Below is a small trained network, with its code and all its weights. Each question gives an input and a target symbol and asks what happens when units are switched off, that is, made to give their printed mean instead of their output.

import numpy as np


def w(rows, s, z=0):
    codes = np.array(rows[::2]) - 128.0
    scale = np.full(codes.shape[1], s)
    scale[-1] = z or s
    return codes * scale


def norm(h):
    return h / np.sqrt((h * h).mean(-1, keepdims=True) + 1e-5)


def f(y):
    return y / 2 * (1 + np.tanh(0.7978845608 * (y + 0.044715 * y**3)))


def softmax(a):
    e = np.exp(a - a.max(-1, keepdims=True))
    return e / e.sum(-1, keepdims=True)


def log_softmax(a):
    a = a - a.max(-1, keepdims=True)
    return a - np.log(np.exp(a).sum(-1, keepdims=True))


def net(x, mask):
    ids = ['αβγεζθλμξπσφψω'.index(c) for c in x.split()]
    T = len(ids)
    res = E[ids] + P[:T]
    u = 0
    for l in range(3):
        q, k, v = (norm(res) @ M[l].T for M in (Q, K, V))
        z = softmax(np.where(np.tri(T) > 0, q @ k.T / 2**0.5, -1e9)) @ v
        res = res + np.where(mask[u], z, O[l][:, -1]) @ O[l][:, :-1]
        u += 1
        y = f(norm(res) @ A[l][:, :-1].T + A[l][:, -1])
        res = res + np.where(mask[u : u + 12], y, B[l][:, -1]) @ B[l][:, :-1]
        u += 12
    return log_softmax(norm(res)[-1] @ U[:, :-1].T + U[:, -1])


Q, K, V, O, A, B = {}, {}, {}, {}, {}, {}
E = w([
[109,136,38,142,57,120,84,154,94,157],'α',
[187,96,59,190,114,180,114,99,114,116],'β',
[135,130,179,24,178,179,164,159,159,92],'γ',
[137,91,140,138,108,60,237,143,79,138],'ε',
[132,135,87,3,94,149,155,103,149,88],'ζ',
[131,154,135,138,57,90,114,181,143,185],'θ',
[127,171,173,71,83,139,100,159,111,203],'λ',
[141,175,111,138,106,116,116,53,139,147],'μ',
[123,119,73,87,160,174,120,169,125,118],'ξ',
[159,126,190,180,23,207,80,130,165,54],'π',
[124,100,128,115,120,94,103,213,160,104],'σ',
[162,114,153,45,164,67,81,161,58,109],'φ',
[82,136,157,128,59,147,95,154,108,187],'ψ',
[63,224,117,147,144,118,159,129,135,75],'ω',
],0.014)
P = w([
[253,203,144,157,47,183,214,220,33,103],'0',
[194,172,64,171,78,108,177,213,103,162],'1',
[140,151,77,161,128,92,157,191,151,199],'2',
[94,113,104,137,148,83,138,176,177,215],'3',
[59,76,136,118,174,69,118,168,189,231],'4',
[16,48,171,92,183,50,100,168,193,239],'5',
],0.0047)
Q[0] = w([
[118,105,61,132,104,128,147,148,129,204],'0.h0',
[122,101,121,109,163,165,129,254,114,128],'0.h0',
],0.0088)
K[0] = w([
[146,92,85,128,130,123,216,109,76,185],'0.h0',
[118,63,110,80,178,179,113,255,89,137],'0.h0',
],0.0066)
V[0] = w([
[72,128,127,3,122,76,64,126,188,171],'0.h0',
[180,73,87,114,36,204,100,91,181,107],'0.h0',
],0.0046)
O[0] = w([
[125,156,64,206,68,120,142,108,62,130,4],'0.h0',
[127,125,111,139,99,10,89,154,162,2,45],'0.h0',
],0.0062,0.0017)
A[0] = w([
[117,165,165,175,87,86,101,91,67,148,130],'0.n0',
[108,73,85,163,141,89,102,158,117,97,51],'0.n1',
[119,39,147,106,134,179,87,81,120,198,135],'0.n2',
[157,118,139,109,120,88,62,22,171,83,71],'0.n3',
[189,157,183,187,103,145,126,103,79,105,36],'0.n4',
[92,115,112,215,63,111,89,189,82,142,148],'0.n5',
[147,98,121,142,169,113,150,114,92,157,91],'0.n6',
[192,120,67,175,112,232,131,60,72,120,125],'0.n7',
[126,157,163,214,104,111,174,137,78,51,117],'0.n8',
[127,56,129,117,215,204,95,154,149,102,64],'0.n9',
[170,53,110,190,110,190,93,93,158,107,2],'0.n10',
[131,90,175,196,97,254,77,107,119,159,6],'0.n11',
],0.0084,0.0033)
B[0] = w([
[191,109,99,118,174,164,122,208,163,167,183],'0.n0',
[164,163,128,207,115,123,133,75,176,113,140],'0.n1',
[194,208,77,121,142,43,150,90,167,82,176],'0.n2',
[57,157,121,172,211,147,93,237,119,127,174],'0.n3',
[148,118,124,100,151,139,144,176,119,104,117],'0.n4',
[221,210,176,80,165,135,158,148,194,182,253],'0.n5',
[146,41,147,108,94,149,116,83,170,28,140],'0.n6',
[237,157,215,17,143,115,207,187,118,80,178],'0.n7',
[183,161,40,126,83,180,201,77,112,128,231],'0.n8',
[178,76,143,144,137,158,63,121,242,175,144],'0.n9',
[136,52,122,133,100,152,3,56,51,110,184],'0.n10',
[96,165,202,168,143,53,135,186,76,83,143],'0.n11',
],0.0057,0.0025)
Q[1] = w([
[82,157,168,133,160,164,81,102,34,2],'1.h0',
[150,138,243,41,161,131,165,162,102,172],'1.h0',
],0.0044)
K[1] = w([
[59,198,37,30,132,164,240,218,254,177],'1.h0',
[205,99,152,107,187,95,207,9,59,92],'1.h0',
],0.0026)
V[1] = w([
[3,41,83,115,99,43,249,87,64,179],'1.h0',
[227,6,136,115,247,10,121,103,32,141],'1.h0',
],0.004)
O[1] = w([
[78,42,79,132,177,68,129,164,136,139,79],'1.h0',
[109,147,79,149,184,68,159,2,184,163,3],'1.h0',
],0.0083,0.0031)
A[1] = w([
[141,108,70,135,152,143,141,142,33,79,22],'1.n0',
[119,93,80,122,126,44,48,74,117,74,98],'1.n1',
[83,121,198,212,129,48,146,133,178,87,64],'1.n2',
[90,119,212,96,110,124,158,166,116,67,57],'1.n3',
[104,151,127,145,75,88,134,80,78,140,146],'1.n4',
[169,126,172,67,134,181,160,115,118,148,109],'1.n5',
[191,138,147,64,177,138,35,152,91,123,173],'1.n6',
[38,113,93,157,211,96,96,54,142,140,4],'1.n7',
[184,157,180,147,124,208,2,91,149,108,52],'1.n8',
[72,100,114,125,85,75,63,119,152,65,20],'1.n9',
[123,202,131,92,114,100,109,76,147,115,87],'1.n10',
[224,82,210,106,147,113,58,177,59,74,17],'1.n11',
],0.0083,0.0034)
B[1] = w([
[101,175,167,152,108,144,107,122,142,117,141],'1.n0',
[63,87,126,122,181,116,108,141,186,180,141],'1.n1',
[130,143,104,93,181,117,183,134,135,52,126],'1.n2',
[98,97,79,166,57,52,88,99,178,145,200],'1.n3',
[154,121,105,89,149,170,102,78,170,130,130],'1.n4',
[149,147,162,176,96,96,116,95,142,48,206],'1.n5',
[77,169,58,197,95,146,171,63,128,88,253],'1.n6',
[159,74,105,121,141,34,126,17,203,152,133],'1.n7',
[1,115,115,73,114,21,131,156,135,154,218],'1.n8',
[84,147,178,196,113,94,117,146,138,144,114],'1.n9',
[145,115,85,150,152,130,189,136,100,67,160],'1.n10',
[227,180,81,79,190,181,210,101,128,108,214],'1.n11',
],0.0078,0.0042)
Q[2] = w([
[169,123,199,171,175,172,76,138,43,130],'2.h0',
[80,119,136,113,130,62,255,181,190,204],'2.h0',
],0.0099)
K[2] = w([
[128,172,164,120,171,161,5,160,128,121],'2.h0',
[162,110,151,182,74,132,232,130,123,139],'2.h0',
],0.013)
V[2] = w([
[77,134,60,73,195,141,133,164,122,2],'2.h0',
[145,186,162,122,110,207,119,166,97,93],'2.h0',
],0.006)
O[2] = w([
[193,157,191,113,240,184,91,129,54,153,253],'2.h0',
[162,116,139,75,255,52,96,40,156,137,197],'2.h0',
],0.007,0.0035)
A[2] = w([
[252,170,148,100,122,194,173,82,105,76,78],'2.n0',
[166,118,109,132,181,74,96,94,188,148,124],'2.n1',
[184,88,121,74,121,35,147,76,189,134,205],'2.n2',
[156,161,135,197,115,102,133,167,104,168,192],'2.n3',
[94,146,156,156,85,102,160,88,150,36,80],'2.n4',
[146,115,114,186,79,150,129,152,63,79,21],'2.n5',
[79,79,158,123,180,62,120,77,96,124,81],'2.n6',
[149,177,173,69,136,91,53,114,152,90,144],'2.n7',
[56,93,102,117,155,120,127,169,157,139,140],'2.n8',
[123,45,195,135,167,195,118,124,185,87,10],'2.n9',
[68,145,95,110,226,152,21,107,97,151,48],'2.n10',
[77,82,250,127,168,78,54,115,129,184,5],'2.n11',
],0.011,0.0029)
B[2] = w([
[225,174,173,105,146,132,131,86,110,99,250],'2.n0',
[154,146,142,97,113,137,179,104,121,95,153],'2.n1',
[100,204,118,143,150,142,124,88,143,121,175],'2.n2',
[119,101,142,123,157,118,102,78,113,94,161],'2.n3',
[181,145,156,117,142,109,73,98,130,118,156],'2.n4',
[160,91,183,135,120,129,115,114,133,167,138],'2.n5',
[91,93,147,151,92,144,121,167,121,186,135],'2.n6',
[94,156,82,144,151,146,182,82,151,146,210],'2.n7',
[173,149,144,120,152,138,127,99,126,121,160],'2.n8',
[85,76,115,97,144,127,100,98,98,121,121],'2.n9',
[59,106,94,151,83,102,131,122,186,152,175],'2.n10',
[247,134,251,85,170,140,89,171,72,187,141],'2.n11',
],0.014,0.013)
U = w([
[173,143,29,158,102,89,99,155,50,181,119],'α',
[191,189,144,98,186,117,118,72,127,91,187],'β',
[111,52,131,78,141,169,76,82,144,105,136],'γ',
[140,44,152,148,117,87,215,114,89,120,155],'ε',
[128,131,105,15,72,137,149,187,139,113,99],'ζ',
[149,120,178,96,131,89,84,151,161,234,155],'θ',
[97,123,110,80,83,72,81,68,10,158,49],'λ',
[143,82,88,220,171,133,42,89,96,137,146],'μ',
[199,94,84,202,108,219,100,133,206,146,5],'ξ',
[134,116,164,171,2,63,46,101,149,78,173],'π',
[138,111,144,172,174,119,127,199,188,79,139],'σ',
[58,162,64,197,104,120,176,64,176,146,87],'φ',
[84,140,146,126,154,38,121,161,65,89,123],'ψ',
[76,154,171,177,103,225,125,138,72,116,78],'ω',
],0.0086,0.0031)

Each question gives the input, a string of symbols that net reads in full, and the target symbol t.
The units are the heads (2 rows each of Q, K, V and O) and the neurons (one row each of A and B). Each row of codes is followed by its name. A weight is (code - 128) times the scale printed after its matrix; where a second scale follows, it is the last column's (O, A, B and U).
mask holds one flag per unit, layer by layer, with each layer's heads first. A switched-off unit (its flag False) gives its mean, the last column of its rows in O or B, instead of its output. The means were averaged over made-up inputs and are rounded, as every weight is.
A unit's drop is (log p(t) with every unit on - log p(t) with that unit switched off) / (log p(t) with every unit on - log p(t) with every unit switched off).
The circuit of an input: a set's keep is (log p(t) with only the set's units on - log p(t) with every unit switched off) / (log p(t) with every unit on - log p(t) with every unit switched off). Starting from the 12 units with the biggest drops (on a tie, the unit counted first), units are removed one at a time, each time the one whose removal leaves the highest keep (on an exact tie, the one counted first), for as long as the keep stays at least 0.8.
units of the circuit, in order: the units of the circuit, biggest drop first
most important unit: the unit with the biggest drop
k most important neurons: the k neurons with the biggest drops, biggest first
top k neurons in layer l: the k neurons of layer l with the biggest drops, biggest first
input ω ω λ ε π, target π: units of the circuit, in order -> (1.n8, 2.h0, 0.n10)
input ε φ ω ζ, target φ: most important unit -> 1.h0
input ε ξ θ μ μ θ, target θ: units of the circuit, in order -> (2.n7, 2.n0, 1.n5)
input β ε ξ ε, target φ: top 2 neurons in layer 2 -> (2.n0, 2.n2)
input ζ θ ψ ω ζ ζ, target θ: 2 most important neurons -> (2.n11, 1.n11)
input θ ε ε, target φ: units of the circuit, in order -> (2.h0, 2.n0)
input ω ε λ μ ζ φ, target φ: units of the circuit, in order -> (2.n0, 1.n6)
input ε λ ω α ζ, target ζ: units of the circuit, in order -> (1.h0, 2.h0, 2.n0, 2.n7)
input ε ξ σ ω α, target α: 3 most important neurons -> (2.n0, 1.n11, 2.n7)
input ω ω ω ω ω, target θ: 2 most important neurons -> (2.n11, 2.n10)
input β α ε π, target π: 2 most important neurons -> (1.n8, 2.n0)
input ω μ θ ζ σ μ, target φ: top 2 neurons in layer 0 -> (0.n2, 0.n0)
input ε μ ψ, target ψ: top 2 neurons in layer 0 -> (0.n2, 0.n11)
input μ ω ω ω μ, target φ: 3 most important neurons -> (2.n10, 1.n6, 0.n0)
input σ ω ξ ξ, target φ: 2 most important neurons -> (1.n8, 0.n9)
input λ ε θ φ λ, target φ: 2 most important neurons -> (0.n2, 2.n0)
input ζ ω γ ε ζ, target ζ: most important unit -> 2.h0
input π ω ω θ ψ π, target φ: 3 most important neurons -> (1.n11, 1.n8, 2.n7)
input ψ ω θ ψ, target φ: top 2 neurons in layer 0 -> (0.n7, 0.n5)
input ω ω θ θ, target φ: 2 most important neurons -> (0.n5, 2.n0)
input μ β ζ ζ, target φ: top 2 neurons in layer 0 -> (0.n5, 0.n7)
input ω ε ω γ, target γ: 3 most important neurons -> (2.n9, 0.n9, 2.n0)
input ξ ξ ζ μ ε σ, target σ: 2 most important neurons -> (2.n0, 1.n2)
input ζ ζ ω β φ ω, target φ: most important unit -> 2.n10
input β ω ω β, target φ: 2 most important neurons -> (1.n8, 1.n11)
input ω ε ω σ, target σ: top 3 neurons in layer 2 -> (2.n0, 2.n7, 2.n3)
input ω ω ξ ε γ, target γ: most important neuron -> (2.n9)
input σ ζ ζ β ζ, target θ: 4 most important neurons -> (0.n5, 2.n11, 1.n9, 1.n11)
input θ β λ β, target φ: top 2 neurons in layer 0 -> (0.n10, 0.n9)
